Below is a small trained network, with its code and all its weights. Each question gives an input and a class and asks what happens when units are switched off, that is, made to give their printed mean instead of their output.

import numpy as np


def w(rows, s, z=0):
    codes = np.array(rows[::2]) - 128.0
    scale = np.full(codes.shape[1], s)
    scale[-1] = z or s
    return codes * scale


def f(y):
    return y / 2 * (1 + np.tanh(0.7978845608 * (y + 0.044715 * y**3)))


def log_softmax(a):
    a = a - a.max(-1, keepdims=True)
    return a - np.log(np.exp(a).sum(-1, keepdims=True))


def net(x, mask):
    res = np.array(x, float).reshape(1, 4) / 4 @ E
    y = f(res @ A[0][:, :-1].T + A[0][:, -1])
    res = res + np.where(mask, y, B[0][:, -1]) @ B[0][:, :-1]
    return log_softmax(res[-1] @ U[:, :-1].T + U[:, -1])


A, B = {}, {}
E = w([
[150,202,145,125,181,243,134,20,99,118],'x0',
[154,143,165,73,2,94,198,136,28,115],'x1',
[209,116,21,133,68,152,183,159,169,106],'x2',
[63,99,29,101,196,201,106,132,37,165],'x3',
],0.0092)
A[0] = w([
[182,142,189,159,93,131,97,115,141,19,82],'N1',
[167,143,97,100,83,105,161,114,39,104,84],'N2',
[158,170,226,182,92,131,123,128,178,110,102],'N3',
[65,102,71,110,76,123,143,154,179,150,254],'N4',
[162,137,157,141,126,175,119,85,109,134,54],'N5',
[119,113,150,151,69,91,148,101,21,128,119],'N6',
[109,124,49,197,176,118,97,110,168,116,114],'N7',
[153,174,136,90,133,127,135,53,144,139,108],'N8',
[76,97,125,161,102,64,97,185,130,111,127],'N9',
[98,89,67,134,117,154,105,117,57,230,84],'N10',
[102,174,225,91,177,72,86,129,92,140,113],'N11',
[193,139,42,163,101,128,141,128,166,115,109],'N12',
[112,131,195,79,68,134,162,132,73,167,137],'N13',
[163,153,164,146,140,143,98,85,89,121,238],'N14',
[134,177,154,92,134,166,171,47,104,83,116],'N15',
[203,82,117,167,103,160,115,141,98,96,54],'N16',
[198,165,126,128,134,185,118,89,117,85,126],'N17',
[101,84,146,130,101,70,109,217,92,164,83],'N18',
[151,134,152,121,125,146,84,2,122,148,93],'N19',
[133,185,162,32,78,96,188,131,104,81,131],'N20',
[167,178,123,127,127,167,87,70,74,110,83],'N21',
[122,106,172,80,67,155,145,101,92,132,93],'N22',
[155,144,135,139,185,147,206,55,89,64,115],'N23',
[189,87,77,105,93,214,146,181,171,132,90],'N24',
[83,137,129,83,121,122,207,166,39,72,101],'N25',
[151,181,142,116,107,105,117,161,65,81,97],'N26',
[111,77,104,99,121,83,114,222,124,174,141],'N27',
[86,130,182,181,137,95,69,96,69,129,84],'N28',
[104,175,193,194,62,115,138,105,247,67,113],'N29',
[125,82,124,172,181,118,53,94,194,125,136],'N30',
[81,155,159,217,186,156,117,165,232,122,110],'N31',
[88,100,62,72,141,143,78,137,26,133,96],'N32',
[54,121,217,77,191,142,96,129,94,105,113],'N33',
[236,190,26,200,134,112,150,106,103,87,97],'N34',
[12,119,247,98,143,76,64,89,125,195,124],'N35',
[176,132,158,131,151,59,117,174,136,118,104],'N36',
[120,202,160,137,120,79,170,87,178,121,88],'N37',
],0.0084,0.0073)
B[0] = w([
[56,123,133,181,193,142,156,115,125,203,166],'N1',
[127,75,196,108,174,166,75,158,162,163,175],'N2',
[55,64,136,166,178,156,197,70,86,206,190],'N3',
[154,138,140,134,54,111,135,73,97,72,209],'N4',
[147,201,102,164,254,55,102,160,189,169,142],'N5',
[138,85,137,71,185,182,59,140,197,114,191],'N6',
[147,66,148,117,146,209,128,159,162,170,183],'N7',
[107,148,95,181,154,99,95,110,159,123,155],'N8',
[138,174,47,240,118,97,70,87,163,85,189],'N9',
[62,138,186,193,199,155,239,90,124,180,178],'N10',
[188,151,151,94,78,92,208,189,85,124,207],'N11',
[180,188,174,78,57,122,164,197,89,189,176],'N12',
[175,63,150,65,126,203,53,161,174,123,200],'N13',
[155,102,88,131,65,125,97,106,75,56,206],'N14',
[130,131,89,192,150,68,54,148,129,66,189],'N15',
[130,159,108,109,157,97,158,230,145,208,131],'N16',
[143,192,94,179,140,41,104,92,132,78,178],'N17',
[146,179,45,171,171,18,48,88,179,105,187],'N18',
[166,142,60,173,165,55,72,170,142,112,171],'N19',
[126,73,181,119,136,177,88,130,158,133,202],'N20',
[131,101,105,171,174,63,114,131,135,103,169],'N21',
[160,112,109,108,181,162,96,172,200,149,165],'N22',
[156,137,52,194,140,67,104,102,165,101,178],'N23',
[138,174,190,53,83,42,199,233,77,221,175],'N24',
[84,74,105,86,183,185,111,163,212,131,180],'N25',
[96,104,136,101,186,148,75,154,196,142,153],'N26',
[117,159,72,194,136,84,55,83,101,83,195],'N27',
[196,229,150,43,91,94,188,210,106,242,173],'N28',
[32,115,218,152,155,139,205,70,130,147,205],'N29',
[182,30,131,62,166,185,50,151,180,73,195],'N30',
[161,48,198,47,159,176,86,148,192,135,196],'N31',
[7,129,174,181,188,150,189,62,100,193,194],'N32',
[169,155,153,132,99,114,194,160,111,120,201],'N33',
[190,178,157,103,83,77,169,221,88,140,178],'N34',
[167,171,98,59,21,109,169,213,66,129,244],'N35',
[48,160,85,173,192,73,145,112,109,101,162],'N36',
[52,130,131,172,169,107,208,122,135,145,161],'N37',
],0.0063,0.012)
U = w([
[157,57,160,74,159,188,74,152,217,119,93],'0',
[190,184,154,75,96,79,184,188,82,149,99],'1',
[136,158,81,199,150,50,71,97,150,66,100],'2',
[8,107,163,161,171,145,204,70,113,174,106],'3',
[160,101,146,110,58,173,120,46,77,21,254],'4',
],0.012,0.013)

Each question gives the input, the list of numbers given to net, and the class t.
The units are the neurons (one row each of A and B). Each row of codes is followed by its name. A weight is (code - 128) times the scale printed after its matrix; where a second scale follows, it is the last column's (A, B and U).
mask holds one flag per neuron, in row order. A switched-off neuron (its flag False) gives its mean, the last column of its row in B, instead of its output. The means were averaged over made-up inputs and are rounded, as every weight is.
A unit's drop is (log p(t) with every unit on - log p(t) with that unit switched off) / (log p(t) with every unit on - log p(t) with every unit switched off).
The circuit of an input: a set's keep is (log p(t) with only the set's units on - log p(t) with every unit switched off) / (log p(t) with every unit on - log p(t) with every unit switched off). Starting from the 12 units with the biggest drops (on a tie, the unit counted first), units are removed one at a time, each time the one whose removal leaves the highest keep (on an exact tie, the one counted first), for as long as the keep stays at least 0.8.
units of the circuit, in order: the units of the circuit, biggest drop first
unit that matters most: the unit with the biggest drop
top k neurons: the k neurons with the biggest drops, biggest first
drop of u: that unit's drop, to one decimal
input [-8,-7,0,4], class 2: unit that matters most	N27
input [7,1,3,8], class 3: top 2 neurons	[N32 N10]
input [7,-3,6,2], class 2: top 2 neurons	[N35 N17]
input [-3,7,-7,1], class 0: top 3 neurons	[N6 N13 N25]
input [6,3,-6,4], class 1: top 4 neurons	[N28 N35 N33 N11]
input [-6,-4,3,8], class 3: top 2 neurons	[N32 N10]
input [-4,-6,-7,-5], class 1: top 2 neurons	[N35 N11]
input [-8,-3,-6,1], class 2: top 3 neurons	[N9 N18 N27]
input [1,-7,-8,8], class 1: top 4 neurons	[N35 N28 N33 N11]
input [-2,8,-4,8], class 0: top 3 neurons	[N13 N6 N25]
input [-2,5,-3,7], class 3: top 2 neurons	[N32 N10]
input [6,-4,7,7], class 1: top 2 neurons	[N34 N24]
input [-5,2,4,-2], class 2: top 2 neurons	[N35 N27]
input [-5,-5,0,-7], class 3: units of the circuit, in order	[N29]
input [1,5,-8,7], class 1: top 3 neurons	[N35 N28 N11]
input [-1,-2,4,-5], class 3: top 2 neurons	[N29 N35]
input [8,-5,6,8], class 2: top 2 neurons	[N17 N23]
input [-2,-1,8,3], class 1: drop of N13	0.0
input [-8,-1,6,5], class 2: drop of N27	1.2
input [-5,4,3,0], class 2: drop of N9	0.1
input [-7,7,6,-5], class 0: unit that matters most	N20
input [7,-6,3,-4], class 2: drop of N4	-0.1
